(in the rows, 128 means zero)
Each row of numbers stands for one element and depends on some of the facts below. Use the named rows to name the rest.

Facts:
rustu: refers to; stiza: belongs to class; plovir: is of sort
baplir | stiza b | plovir e
baravir | stiza a | plovir d
besir | stiza b | plovir d
boflus | rustu nuson, fudran | stiza c | plovir d
breklu | rustu skeplom, febemir | stiza b | plovir d
brirol | rustu febemir, fudran | stiza c | plovir d
brivuk | rustu flabru | stiza b | plovir d
brogrel | rustu kuvor | stiza b | plovir d
brostel | stiza b | plovir d
detribro | stiza b | plovir d
dreram | rustu treklom, brogrel, tenin | stiza c | plovir d
drifebrus | rustu treklom | stiza b | plovir d
driflum | rustu fafak, brostel, platrun, baplir | stiza c | plovir d
driklok | rustu siskik | stiza b | plovir d
drunel | rustu trube, klimal, trerak, siskik | stiza c | plovir d
drusta | rustu suko | stiza b | plovir e
fafak | rustu kuvor | stiza c | plovir d
febemir | rustu kuvor, siskik | stiza b | plovir d
figul | rustu flabru | stiza c | plovir d
flabru | stiza c | plovir e
fluplam | rustu fafak, kuvor | stiza a | plovir d
fudran | stiza a | plovir d
gadros | rustu treklom | stiza a | plovir d
grapletul | rustu detribro | stiza c | plovir e
gretrin | rustu siskik | stiza b | plovir e
griro | rustu siskik, brivuk | stiza a | plovir d
grores | rustu skapur, loskeku | stiza b | plovir d
kagritir | rustu klustis | stiza c | plovir d
klimal | rustu kuvor | stiza b | plovir e
kluplir | rustu klimal | stiza a | plovir e
klustis | stiza c | plovir d
kuvor | stiza b | plovir d
lidi | rustu siskik | stiza b | plovir e
loskeku | stiza a | plovir e
lotren | rustu suko | stiza a | plovir e
mebel | rustu truri, breklu | stiza a | plovir d
mekli | rustu treklom, fudran | stiza a | plovir d
mobrin | rustu febemir, siskik | stiza a | plovir d
naze | rustu kuvor | stiza c | plovir d
nefas | rustu fafak, treklom, siskik | stiza a | plovir d
negir | stiza a | plovir e
netrus | rustu tenin | stiza b | plovir d
nopek | rustu kuvor | stiza b | plovir e
nuson | rustu totril | stiza c | plovir d
nutro | rustu lotren, siskik | stiza a | plovir d
pigrum | rustu kuvor | stiza b | plovir d
platrun | rustu reso, nefas | stiza b | plovir e
plodrano | stiza c | plovir e
regres | stiza a | plovir d
reso | stiza a | plovir d
senol | rustu detribro | stiza a | plovir e
siskik | stiza a | plovir e
skapur | stiza a | plovir e
skegor | rustu siskik | stiza a | plovir e
skeplom | rustu nefas, febemir | stiza a | plovir d
sopas | rustu baplir | stiza a | plovir d
suko | stiza c | plovir e
teklu | stiza b | plovir e
tenin | stiza c | plovir d
tilal | stiza c | plovir d
tope | rustu gretrin | stiza a | plovir d
tosa | rustu regres, treklom | stiza a | plovir d
totril | rustu brivuk | stiza b | plovir d
treklom | stiza b | plovir d
trerak | rustu klustis | stiza c | plovir d
troba | rustu klimal, kuvor, nefas | stiza a | plovir d
trokar | rustu kuvor | stiza a | plovir d
trube | rustu klimal | stiza c | plovir e
truri | stiza a | plovir d
tuklo | rustu reso | stiza b | plovir d
tuskul | rustu sopas | stiza c | plovir d
vika | rustu trube, febemir | stiza a | plovir d
vitran | rustu fafak, lotren | stiza c | plovir d

Some elements and their rows:
[133 104 126 118 102 152 101 128 175 165 169 142 107 105 133 106 157 138
 138  66 162 129 113 145 120 136  91 120 165 133 137 121 136  68 143 141
 135 162 156 133 140 116 120 154 111 155 159]: regres
[131 115 170  96 163 131 120 117  86 115  95 151 132 151 140 191 121  79
 138 129 126 141 112 120 161 147 138  86  91 157 158  79 118 169  95  96
 158 100  79  70 132 146  99 135  80 109 125]: brirol
[128 165  88 166 146 108 160 124 120 113  86  74 151 139 137  93  82 139
 106 203  87 114 136 139 119  89 152 182  80  98  61 168 128 158 144 131
  87 116 143 192  79 116 154 103 169  86 110]: nopek
[131 105  87 104 101 178 104 102 163 159 150 112 117  91 143 128 125 141
 141  85 142 112 107 167 132 133 105 155 144 107 147 127 137  65 146 112
 106 171 153 151 161  93  97 157 103 154 168]: fluplam
[103 183 149  89 120 102 138 143 102 107  99 121 125 103 124  97 145 138
 119 155 104 153 134 137  91 100 164 158 130 119  75 179 160 161 150 117
 122 123 131 102 105 134 157 128 182 109  91]: tuklo
[100 181 152 100 122 102 141 145 103 115  97 120 125 101 124  94 145 132
 119 146 103 152 129 139  87  95 164 158 131 124  72 181 155 162 152 117
 131 127 130 110 103 137 161 128 178 103  94]: grores
[133 168 108 148 117  68 160 151 133 102 128 115 153 144 113  93 120 155
  80 222 113 127 173 100 122  95 141 160  95  84  81 158 156 165 157 147
  86 102 144 158  96 136 149  96 196 110  84]: drusta
[ 91 179 120 109 139 139 139 112  95 119  61  79 133  92 142 113 108 141
 126 152  87 130 113 181  95  88 174 190 116 110  63 192 147 155 150  87
 108 144 130 138 104 110 138 130 164  96 116]: brogrel
[118 127 162 103 166 145 116 120  91 111  92 140 145 171 139 187 154 113
 141 133 109 125 118  93 153 150 143  82 117 143 199 117  97 174  94  96
 169  94  58  86 145 147  83 141 112 128 143]: nuson
[117 119 174 112 164 131 116 115  86 116  92 141 134 165 135 190 140 102
 129 123 123 129 121 118 157 149 133  80 111 150 172 105 112 171  92  95
 164 104  74  79 136 147  93 133  96 127 139]: boflus
[ 95 178 163 104 123 103 137 143 108 117  96 120 126 101 121  91 145 136
 117 145 105 151 130 142  87  91 159 155 131 127  68 184 153 162 154 120
 133 128 131 110  97 138 158 127 180 104  94]: besir
[104 111 183 135 159 128 116 118  76 122 102 138 135 162 126 196 134  92
 126 117 131 131 118 125 163 145 119  79 120 151 162 104 114 181 101  95
 180 116  74  83 126 147 102 131 101 118 135]: kagritir
[150  97 109 104  85 167 131 139 163 149 184 156 107  66 120 110 107 113
 167  82 151 136 111 127 113 140 130 139 163 145 149  94 136  59 126 146
 124 151 151 130 178 117 131 147  84 148 135]: mobrin
[149 110 100 103 117 150  98 111 167 141 147 146  99 127 144 109 161 164
 145  51 163 125 130 156 111 162 107 123 166 143 142 130 122  55 125 146
  92 153 178 109 147 106 126 135 103 181 156]: gadros
[106 115 179 115 153 126 111 114  84 115  91 136 138 159 131 202 137 104
 113 133 134 126 136 124 163 145 129  89 110 141 166 101 120 175 105  86
 152 111  79  79 142 143  77 124 101 132 139]: driflum
[178  88  76 166 112 126 122 137 200 157 197 131 128 148 129  96 124 142
 121 120 154 108 131 102 149 136  73 122 123 109 140  95 116  71 136 181
 112 134 163 190 122 119 139 132 119 140 152]: senol
[127 170  49 185 152 105 160 114  82  94 118  61 136 153 131 111  71 146
 119 200  77 122 119 150 137 120 138 172 105  84  64 182 140 173 138 132
  99 128 135 189  81  95 188 109 187  91  88]: klimal

Rows to name:
No name comes twice in this set of rows, the named rows included.
[144 110 106  95  98 154 101 133 170 158 178 149 108  98 135 108 146 128
 146  81 149 131 106 136 129 138  96 128 150 127 145 110 145  67 142 141
 133 154 149 127 150 112 121 162 107 147 151]  mebel
[104 112 173 115 141 129 116 111  81 109  92 140 145 154 128 213 134 110
 110 145 133 123 145 123 163 148 131  92 114 133 179 102 123 172 108  79
 137 109  78  78 159 141  69 118 103 140 134]  vitran
[117 117 175 125 175 124 111  97  80 107  69 138 129 176 141 192 141 118
 124 103 136 127 136 138 148 163 135  82 117 162 162 107 101 164  91  95
 144 108  92  69 129 143  96 112  94 141 140]  dreram
[133 105 111 116  93 159 111 128 166 154 177 143 109  95 124 113 143 135
 148  76 152 127 116 135 120 140 106 128 171 129 153 119 139  68 139 139
 131 159 150 134 161 111 120 150 112 158 148]  tope
[112 187 142  98 144  98 132 123 100  95  65 127 115 126 135  89 153 162
 122 129 112 151 150 159  71 125 175 155 135 142  69 190 139 146 134 124
  90 118 155  81  95 133 165 104 169 133  89]  drifebrus
[110 186 154 104 145  92 131 123 104  97  61 126 112 130 139  90 160 168
 118 117 120 149 155 163  68 121 170 149 135 149  59 192 133 141 133 125
  92 120 159  83  87 136 163 102 168 136 101]  treklom
[ 95 174 158 131 105 117 173 151  96 103  94 125 128  67 100  97 110 124
 142 154  99 146 146 128  70 101 199 169 156 142  87 174 137 154 132 129
 125 125 133 115 136 141 161  98 164 111  77]  driklok
[109 114 180 121 153 126 113 116  82 113  97 140 138 161 131 198 140  98
 123 126 130 129 127 120 160 146 129  82 114 144 169 100 116 176 102  91
 164 113  77  78 138 143  89 127  99 124 134]  tuskul
[129 158 125 198 113  89 206 158 126 100 112 114 147 109  92  86  72 135
 126 201 103 129 172  94  88  97 191 166 131 133  85 145 114 150 126 171
 100  97 150 176 117 152 179  65 163 105  75]  gretrin
[172  96  35 179 115 132 123 126 162 134 220 122 113 162 122 108 112 145
 136 122 142 113 121 113 164 165  67 116 144  98 147 114 127  85 128 179
 114 143 157 188 129  96 163 134 132 151 137]  kluplir
[145 105 149 181 183 113 136 130 130 123 103 125 168 217 131 164 127 113
 111 165 119 102 137  69 170 130 112  75  82 139 176  92  72 177  92 136
 162  76  76 153 103 162  98 113 111 107 154]  flabru
[182 104  84  38  99 158 107 133 165 144 188 170 101  84 147 102 123 105
 160  93 149 148  96 129 131 145 111 134 114 130 138  75 162  57 131 141
 104 139 151 103 159 106 131 171  77 137 131]  skeplom

The same elements again, as new rows of numbers:
Some rows with their names:
[166 134 119 147 131 149 125 117 137  99 133 123 131 153  93 157 158 195
 115 148 108 154 106 131 148  94 125  92 123 165 115 118 135 154 143 115]: senol
[160 138 152 136 109 118 155 102 151 134 119 165 128 116 143 132 147 146
 129 141 133 130 116 102 118 124 115 114 105 107 115 135 163 144 171 112]: nutro
[129  74  78 107 150 146 134 105  98  81 118 129 126 127  74 135 109 158
 110 125 101  99 119 136 127 102 118 117 118 181 106 113 139 143 103 149]: platrun
[175 141 115 156 129 118 137 108 166  98 140 145 123 105 105 156 142 173
  96 142 124 120 111 113 118  99 123  87 118 157 104 104 155 176 200 145]: skegor
[156  86  75 123 149  99 146 108 146 106 148 134 118  76  92 134 102 121
  94 130 115  81 120 137 109  98  98 109 111 172  79 104 148 189 159 203]: gretrin
[133  90 117 100 135 129 145 116 112 136 123 134 142 129 123 111 126  98
 140 129 108 123 123 142 132 120 104 140 111 134  90 141 139 132  82 143]: grores
[143 109 158 109 134 133 120 120  93 119 151 143 103 122 141 148 151 132
 147 124 130 147 127 154 132 129 108 148 125 112 169 150 100  99 136 161]: tuskul
[142 141 156 134 144 143 143 119 127 108 118 168 172 147 122 113 183 135
 147 133 116 146 111 131 135 126 151  87 128  94 103 138 151 110 140 109]: mekli
[130 112 156 108 159 136 120 128  87 103 155 159 125 112 132 125 167 123
 156 117 128 137 124 162 142 133 129 117 133  92 160 146 101  85 148 179]: dreram
[138 143 156 131 146 145 142 123 121 105 120 174 170 136 121 104 181 140
 151 133 117 141 109 130 143 129 149  77 128  90 104 136 156 106 148 114]: gadros
[117  90 119  95 165 133 148 125  99 109 123 160 169 112 106  84 140  89
 148 118 104 100 120 152 138 125 129 100 122 106  79 135 146 113  97 164]: drifebrus
[149 133 143 113 130 115 132 127 112 112 159 164  81 103 136 126 136 100
 141 100 133 164 122 125 134 138 104 161 144 131 153 130 110 104 173 172]: drunel
[131  89 116 100 136 129 147 115 111 138 127 133 143 127 123 108 128 101
 141 127 108 123 124 142 129 120 105 139 112 132  92 140 138 131  81 145]: besir
[157 141 156 136 115 140 142 117 136 130 118 148 147 154 135 131 168 146
 145 143 117 162 112 122 137 120 127 117 119 115 118 143 146 126 127  91]: truri
[143 109 157 110 141 133 117 123  93 119 156 146 107 120 141 143 158 129
 150 125 129 151 127 158 138 128 111 141 129 105 162 150  98  98 134 167]: tenin
[136  87 120 101 132 124 146 120 113 140 127 129 144 130 120 113 128  98
 144 132 107 130 122 146 136 121  97 138 113 132  91 144 131 136  78 144]: detribro
[153 141 156 136 124 141 141 114 131 126 119 147 153 159 131 134 172 143
 141 140 116 164 114 127 130 121 132 113 124 111 112 142 147 122 128  91]: fudran

Rows to name:
No name comes twice in this set of rows, the named rows included.
[142 135 153 136 133 129 158 105 132 108 113 182 155 116 130 114 164 139
 133 128 128 116 114 107 113 134 146  89 115  91 121 126 169 124 179 121]  nefas
[156 146 155 136 117 136 144 116 140 133 123 150 141 143 137 129 165 145
 141 142 120 159 113 116 135 120 124 115 117 114 114 139 150 132 138 101]  tope
[154 140 151 141 121 139 151 102 133 112 111 150 147 171 126 138 166 127
 127 124 119 176 117 107 105 129 144 136 138 132 121 129 152 118 138  75]  vika
[133  73  78 104 134 148 133 107  94  93 118 128 112 111  79 135  97 184
 111 137 103  85 118 137 142 101  95 117 104 178 109 118 141 148 100 148]  drusta
[129  86 116  98 135 130 150 112 106 129 116 138 137 126 119 112 121 106
 140 126 108 117 123 137 130 121 103 140 110 133  98 140 140 128  83 136]  tuklo
[135 157 155 128 117 157 156 108 136 127 114 146 120 149 150 106 171 139
 142 116 108 177 113  86 139 123 141 120 119 145 145 111 161 107 144 101]  troba
[127  71 113 114 146 126 154  88 101 111 109 128 161 161 113 139 134  79
 118 116 111 133 133 137  72 129 135 163 132 142 111 131 138 127  80 118]  breklu
[145 138 100 116 143 148 108 139  94  60 162 150  55 122  86 134 123 150
 122  89 117 177 115 119 165 116 116 151 166 201 158 100 102 102 176 171]  trube
[124  81 122 116 142 112 175  81 133 143 125 119 140 115 154 118 139  68
 112 111 109 114 133 117  69 122 129 142 102 151 128 108 154 148 122 174]  febemir
[162 136 151 149 120 114 157  94 155 125 119 155 149 138 140 146 159 119
 116 132 131 148 118 108  82 128 140 124 124 117 115 128 160 145 168 104]  mobrin
[152 119 117 130 106 161 131 101 115  87 103 148 103 127  91 157 123 250
 116 153 119 110 106 104 149 105 109  95  98 157 144 121 155 140 149  93]  lotren

The same elements again, as new rows of numbers:
Some elements and their rows:
[146 129 146  92 190 121 180 206  88 150  98 122 119  92  91 133 121 152
 133 219 105 179 104 102 172  99 103]: detribro
[111 134 128 186 135  67 139  78 195 107 163 155 134 120 148 151  95 138
 147 139 141  84 155  98 149 131 117]: drunel
[148 145 157 127 149 189 103 123  74 130  41 142 172 120  89 148 140 107
  99 105  79 167  97 155 171 140  84]: baplir
[ 81 122  84  77  93 142  90 163 104 176 111 129 118 148 120 102 150 132
 107 136 113 104 125 163 122 112 142]: reso
[164 128 121 158 176 132 121  67 156 155 152 102 144  97 104 191 117  93
 171  96  62 103  90 212 131 131 116]: suko
[114  85  97 115  85 123 127 154 149 148 155 142  91 165 164  99 148 117
 133 125 144 122 133 134  90  90 137]: tope
[112 165 124 131 175 109 157 118 153 160 167 139 163  83 151 158 127 141
 150 140 182  64 153 124 129 153 138]: nuson
[ 88 174 108 159 142  91 121  85 153 190 111 150 165 104 122 136 103 135
 118 140 129  84 187 142 161 121 124]: tuskul
[135  87  83 127  96 106 125 150 157 148 147 137  79 178 157 106 145 102
 129 121 143 138 136 154 101  93 146]: nutro
[106 156 122 156 143  90 126  83 169 136 168 143 148 116 140 154 104 133
 140 131 181  76 166  99 141 147 139]: brirol
[124  83 109  75 110 207  98 129 104 113 145 117 109 133 150 153 156 117
 155  82  67 104  40 193  85 137 106]: siskik
[143 123 146 143 139 113 119 152 132  97  97 136 112 152 101 118 120 136
 100 138 146 167 145  68 178 128 123]: pigrum
[152 119 186 122 145 184 114 121 104  51  97 126 132 124 102 163 117 133
 124 107  74 173  60  99 150 154  87]: klimal
[115 125  93 108  78 132 128 133 105 128 160 120 104 151 145  85 149 118
 117 140 200 136 155 138  84 129 178]: mekli
[ 96 109 110 125  66 110 126 140 132 123 142 146 109 158 166  94 140 139
 118 146 146 118 133 125  98 107 156]: mebel
[169 125 173 105 169 140 158 204 120 137 106 152 144 123 142 143 149 118
 129 125 184 136 145  79 144 142  83]: totril
[110 126  84 104  82 135 121 133 109 132 157 105 101 151 123  88 136 129
 116 143 181 133 145 134 101 126 179]: gadros

Rows to name:
No name comes twice in this set of rows, the named rows included.
[138 124 148  70 178 163  92 193 124 110  99 101 120 137  79 134 136 156
 115 127  93 126 101  71 196 158 111]  kuvor
[164 150 175 156 148 166 101 103  88 102  61 145 159 130 103 149 131 108
  97  98 126 190 115 145 157 136  95]  platrun
[139 141 139 112 163 140 102 174 119 157  57 150 136 136  95 122 142 119
  84 123 121 150 137  96 200 133 102]  brostel
[102 143  83 134 172 104  91 102 170 158 139 113 143 120  94 155 103 131
 130 131 101  67 144 138 179 153 131]  fafak
[ 86 130  85  98  77 131 106 159 107 181  93 150 125 144 137  89 154 125
 101 135 116 123 159 166 116 106 139]  sopas
[121 155 149 168 145 126 165  48 116 128 142 110 182  66 127 169  96 133
 171 121  82 107 111 183 111 136 119]  plodrano
[114 156 137 148 163  96 149  96 156 145 168 141 163  94 152 152 102 134
 146 131 205  84 171 113 125 148 134]  boflus
[178 136 193 146 152 160 159 118  80 100  82 129 163  97 114 122 139 115
 131 112  98 196  94 132 129 120 103]  teklu
[ 99 170  97 109 170 102 125 106 133 145 168  77 140  87  87 148 103 149
 143 140 127  67 142 114 156 159 173]  tenin
[129  93 116 139  77 166 127  96 126 101 142 146 105 152 163 131 150 102
 138  92 117 139  87 188  72 114 126]  skegor
[ 98 123  92  53 103 170 127 170 110 144 160 113 109 140 145 115 160 145
 136 129 159  93 116 133  94 144 162]  fudran
[ 95 135 126 120 159 103 134 123 182 130 153 116 143  97 129 159 101 165
 165 148  87  47 117 111 151 136 111]  klustis
[108 127  85  66  95 143 118 149  99 151 160  95  98 136 121  89 143 130
 124 147 156 118 128 145 110 126 185]  regres
[104 172  96 183 139  74 117  81 158 171 115 159 149 122 120 137  90 132
 108 132 141  89 183 139 164 126 134]  driflum

